Below is a small trained network, with its code and all its weights. Each question gives an input and a target symbol and asks what happens when units are switched off, that is, made to give their printed mean instead of their output.

import numpy as np


def w(rows, s, z=0):
    codes = np.array(rows[::2]) - 128.0
    scale = np.full(codes.shape[1], s)
    scale[-1] = z or s
    return codes * scale


def f(y):
    return y / 2 * (1 + np.tanh(0.7978845608 * (y + 0.044715 * y**3)))


def softmax(a):
    e = np.exp(a - a.max(-1, keepdims=True))
    return e / e.sum(-1, keepdims=True)


def log_softmax(a):
    a = a - a.max(-1, keepdims=True)
    return a - np.log(np.exp(a).sum(-1, keepdims=True))


def net(x, mask):
    ids = ['αβδελμξπστφω'.index(c) for c in x.split()]
    T = len(ids)
    res = E[ids] + P[:T]
    u = 0
    for l in range(3):
        q, k, v = (res @ M[l].T for M in (Q, K, V))
        z = softmax(np.where(np.tri(T) > 0, q @ k.T / 2**0.5, -1e9)) @ v
        res = res + np.where(mask[u], z, O[l][:, -1]) @ O[l][:, :-1]
        u += 1
        y = f(res @ A[l][:, :-1].T + A[l][:, -1])
        res = res + np.where(mask[u : u + 4], y, B[l][:, -1]) @ B[l][:, :-1]
        u += 4
    return log_softmax(res[-1] @ U[:, :-1].T + U[:, -1])


Q, K, V, O, A, B = {}, {}, {}, {}, {}, {}
E = w([
[111,137,86,57,163,81,78,145],'α',
[138,161,181,175,92,138,112,117],'β',
[116,185,173,84,69,173,119,139],'δ',
[106,94,172,67,216,139,11,181],'ε',
[114,117,114,160,93,125,137,155],'λ',
[153,43,208,87,108,88,127,53],'μ',
[34,110,154,179,81,194,159,111],'ξ',
[173,104,146,133,168,174,168,158],'π',
[94,94,99,191,125,80,132,164],'σ',
[178,203,126,74,111,94,201,143],'τ',
[139,83,33,194,96,133,50,128],'φ',
[186,119,10,65,199,118,93,112],'ω',
],0.012)
P = w([
[163,230,52,176,140,236,121,129],'0',
[172,167,100,140,108,214,112,157],'1',
[162,136,125,126,118,199,106,173],'2',
[153,104,167,179,137,134,118,175],'3',
[91,132,142,77,144,163,93,180],'4',
[77,83,138,94,132,162,142,193],'5',
[78,92,161,59,140,163,104,175],'6',
[103,60,207,126,137,116,110,193],'7',
[64,55,168,101,149,171,135,190],'8',
[61,36,196,126,170,138,134,180],'9',
[66,29,205,107,164,134,118,197],'10',
[2,58,155,91,209,200,137,154],'11',
[77,47,186,83,130,155,100,197],'12',
],0.0036)
Q[0] = w([
[239,253,79,152,184,156,242,49],'L0H0',
[205,221,56,184,172,83,235,40],'L0H0',
],0.0045)
K[0] = w([
[166,253,37,152,19,232,254,177],'L0H0',
[254,247,8,222,28,175,223,87],'L0H0',
],0.0041)
V[0] = w([
[73,110,193,169,205,234,87,212],'L0H0',
[99,254,13,146,150,206,160,236],'L0H0',
],0.0039)
O[0] = w([
[102,92,196,184,168,229,79,206,252],'L0H0',
[144,218,151,223,209,61,100,254,118],'L0H0',
],0.0053,0.0026)
A[0] = w([
[49,132,253,209,65,204,89,87,242],'L0N0',
[219,210,101,28,107,113,228,138,199],'L0N1',
[91,92,223,190,236,205,193,190,254],'L0N2',
[44,64,251,160,35,149,170,49,224],'L0N3',
],0.0051,0.0037)
B[0] = w([
[56,152,73,11,38,187,103,124,250],'L0N0',
[176,217,183,168,254,55,191,159,146],'L0N1',
[73,111,168,74,131,153,68,226,253],'L0N2',
[99,116,71,6,104,190,163,73,215],'L0N3',
],0.0065,0.0057)
Q[1] = w([
[109,136,64,140,95,79,254,27],'L1H0',
[223,134,82,245,147,93,185,24],'L1H0',
],0.0044)
K[1] = w([
[119,206,97,143,67,85,204,16],'L1H0',
[205,177,3,207,121,72,152,120],'L1H0',
],0.0058)
V[1] = w([
[141,34,192,37,203,202,120,164],'L1H0',
[60,4,140,56,216,127,177,224],'L1H0',
],0.0038)
O[1] = w([
[46,77,255,89,155,152,156,160,254],'L1H0',
[86,44,175,163,217,142,61,185,240],'L1H0',
],0.0059,0.0083)
A[1] = w([
[144,66,61,179,152,94,48,206,185],'L1N0',
[60,57,47,75,72,145,54,116,253],'L1N1',
[101,91,88,233,112,141,154,211,157],'L1N2',
[210,1,42,40,224,93,95,119,225],'L1N3',
],0.0054,0.0036)
B[1] = w([
[102,96,22,166,177,136,52,86,172],'L1N0',
[92,66,51,142,24,245,92,21,252],'L1N1',
[255,54,187,172,117,112,94,86,147],'L1N2',
[202,130,50,10,214,211,60,56,171],'L1N3',
],0.0059,0.014)
Q[2] = w([
[123,46,125,99,142,206,165,128],'L2H0',
[233,205,254,204,213,117,239,193],'L2H0',
],0.0043)
K[2] = w([
[184,22,154,112,216,108,57,139],'L2H0',
[214,227,74,203,139,15,158,252],'L2H0',
],0.0046)
V[2] = w([
[215,15,114,9,209,159,93,55],'L2H0',
[214,204,161,203,253,48,90,184],'L2H0',
],0.0037)
O[2] = w([
[137,14,189,13,204,44,120,93,194],'L2H0',
[250,88,173,126,132,254,123,145,1],'L2H0',
],0.005,0.026)
A[2] = w([
[140,85,183,161,92,144,118,146,140],'L2N0',
[80,186,208,121,154,65,196,254,255],'L2N1',
[63,194,177,164,126,35,152,176,99],'L2N2',
[118,96,17,128,92,174,33,63,115],'L2N3',
],0.0062,0.0029)
B[2] = w([
[114,105,40,205,195,167,11,200,130],'L2N0',
[113,119,220,254,237,71,193,204,146],'L2N1',
[37,154,51,220,115,33,215,169,137],'L2N2',
[219,170,121,228,203,231,182,30,254],'L2N3',
],0.0052,0.021)
U = w([
[188,233,58,24,240,141,80,118,89],'α',
[134,120,144,122,140,149,134,118,4],'β',
[135,134,166,133,143,148,143,99,3],'δ',
[134,127,128,119,143,146,138,123,5],'ε',
[144,82,187,12,90,27,200,50,225],'λ',
[42,127,73,183,117,41,139,187,92],'μ',
[99,53,224,81,152,170,53,211,143],'ξ',
[98,242,180,80,119,164,80,156,180],'π',
[144,150,209,188,218,142,218,114,174],'σ',
[159,100,82,145,81,181,107,170,211],'τ',
[95,216,127,100,26,225,83,94,144],'φ',
[183,39,92,253,141,129,93,49,82],'ω',
],0.0053,0.0038)

Each question gives the input, a string of symbols that net reads in full, and the target symbol t.
The units are the heads (2 rows each of Q, K, V and O) and the neurons (one row each of A and B). Each row of codes is followed by its name. A weight is (code - 128) times the scale printed after its matrix; where a second scale follows, it is the last column's (O, A, B and U).
mask holds one flag per unit, layer by layer, with each layer's heads first. A switched-off unit (its flag False) gives its mean, the last column of its rows in O or B, instead of its output. The means were averaged over made-up inputs and are rounded, as every weight is.
A unit's drop is (log p(t) with every unit on - log p(t) with that unit switched off) / (log p(t) with every unit on - log p(t) with every unit switched off).
The circuit of an input: a set's keep is (log p(t) with only the set's units on - log p(t) with every unit switched off) / (log p(t) with every unit on - log p(t) with every unit switched off). Starting from the 12 units with the biggest drops (on a tie, the unit counted first), units are removed one at a time, each time the one whose removal leaves the highest keep (on an exact tie, the one counted first), for as long as the keep stays at least 0.8.
units of the circuit, in order: the units of the circuit, biggest drop first
k most important neurons: the k neurons with the biggest drops, biggest first
top k neurons in layer l: the k neurons of layer l with the biggest drops, biggest first
drop when u is switched off: that unit's drop, to one decimal
input ε φ π β, target ξ: most important neuron	L0N2
input ε ξ δ, target μ: 3 most important neurons	L1N1, L0N0, L0N3
input σ π π φ φ ε ε φ β β ε α α, target ξ: units of the circuit, in order	L1H0, L0H0, L2H0
input ξ μ λ λ π τ β, target λ: units of the circuit, in order	L0H0, L0N3, L2H0, L1N3
input ξ ε λ φ α, target ξ: units of the circuit, in order	L0H0, L1H0, L2N3, L2H0
input ξ ε μ α μ σ, target λ: 2 most important neurons	L0N3, L1N3
input π ε λ μ τ, target σ: units of the circuit, in order	L1N1, L2N1, L0N1
input ξ μ π ξ λ φ μ φ ε ξ, target φ: 3 most important neurons	L1N1, L0N3, L0N0
input φ μ μ σ, target λ: units of the circuit, in order	L0H0, L2H0, L0N3, L1N3
input α β ε φ δ λ π δ, target ξ: units of the circuit, in order	L1H0, L0H0, L0N2, L2N3
input ε φ σ ω ε φ β δ φ μ σ δ, target λ: 2 most important neurons	L0N3, L1N1
input φ ε δ σ ξ φ μ π λ, target λ: units of the circuit, in order	L2H0, L0N3, L0H0, L1N3
input μ σ λ, target λ: units of the circuit, in order	L0H0, L2H0, L0N3, L1N3
input τ ω ξ ξ ε α φ μ τ α, target λ: 3 most important neurons	L1N3, L0N3, L1N1
input τ ω β δ δ α δ ε α π λ, target ξ: units of the circuit, in order	L1H0, L0N2, L0H0, L2N3
input δ α φ σ φ σ μ α ω, target α: units of the circuit, in order	L1N3
input μ φ λ β μ φ λ ξ α, target μ: 4 most important neurons	L1N1, L0N0, L0N3, L2N2
input φ φ τ α φ μ σ σ π, target ξ: 3 most important neurons	L2N3, L0N2, L1N1
input ε τ δ π ε ξ π β μ ξ α β, target μ: 2 most important neurons	L1N1, L0N3
input μ π δ, target λ: top neuron in layer 0	L0N3
input π ω φ π β, target φ: top 2 neurons in layer 0	L0N0, L0N1
input λ ε μ φ δ τ σ ξ π μ φ δ ξ, target φ: 3 most important neurons	L1N1, L0N0, L0N2
input ξ α φ β τ π ξ λ ξ ξ β, target μ: top 2 neurons in layer 1	L1N3, L1N1
input μ ξ ω ξ τ π λ, target μ: 2 most important neurons	L1N1, L0N0
input β β ε λ, target ξ: 2 most important neurons	L2N3, L0N2
input φ φ ε φ ε ξ φ φ α, target μ: top 3 neurons in layer 0	L0N3, L0N0, L0N1
input ε φ φ φ ω σ μ α δ ε φ δ, target ξ: top neuron in layer 1	L1N3
input ξ β τ, target σ: drop when L1N1 is switched off	0.4
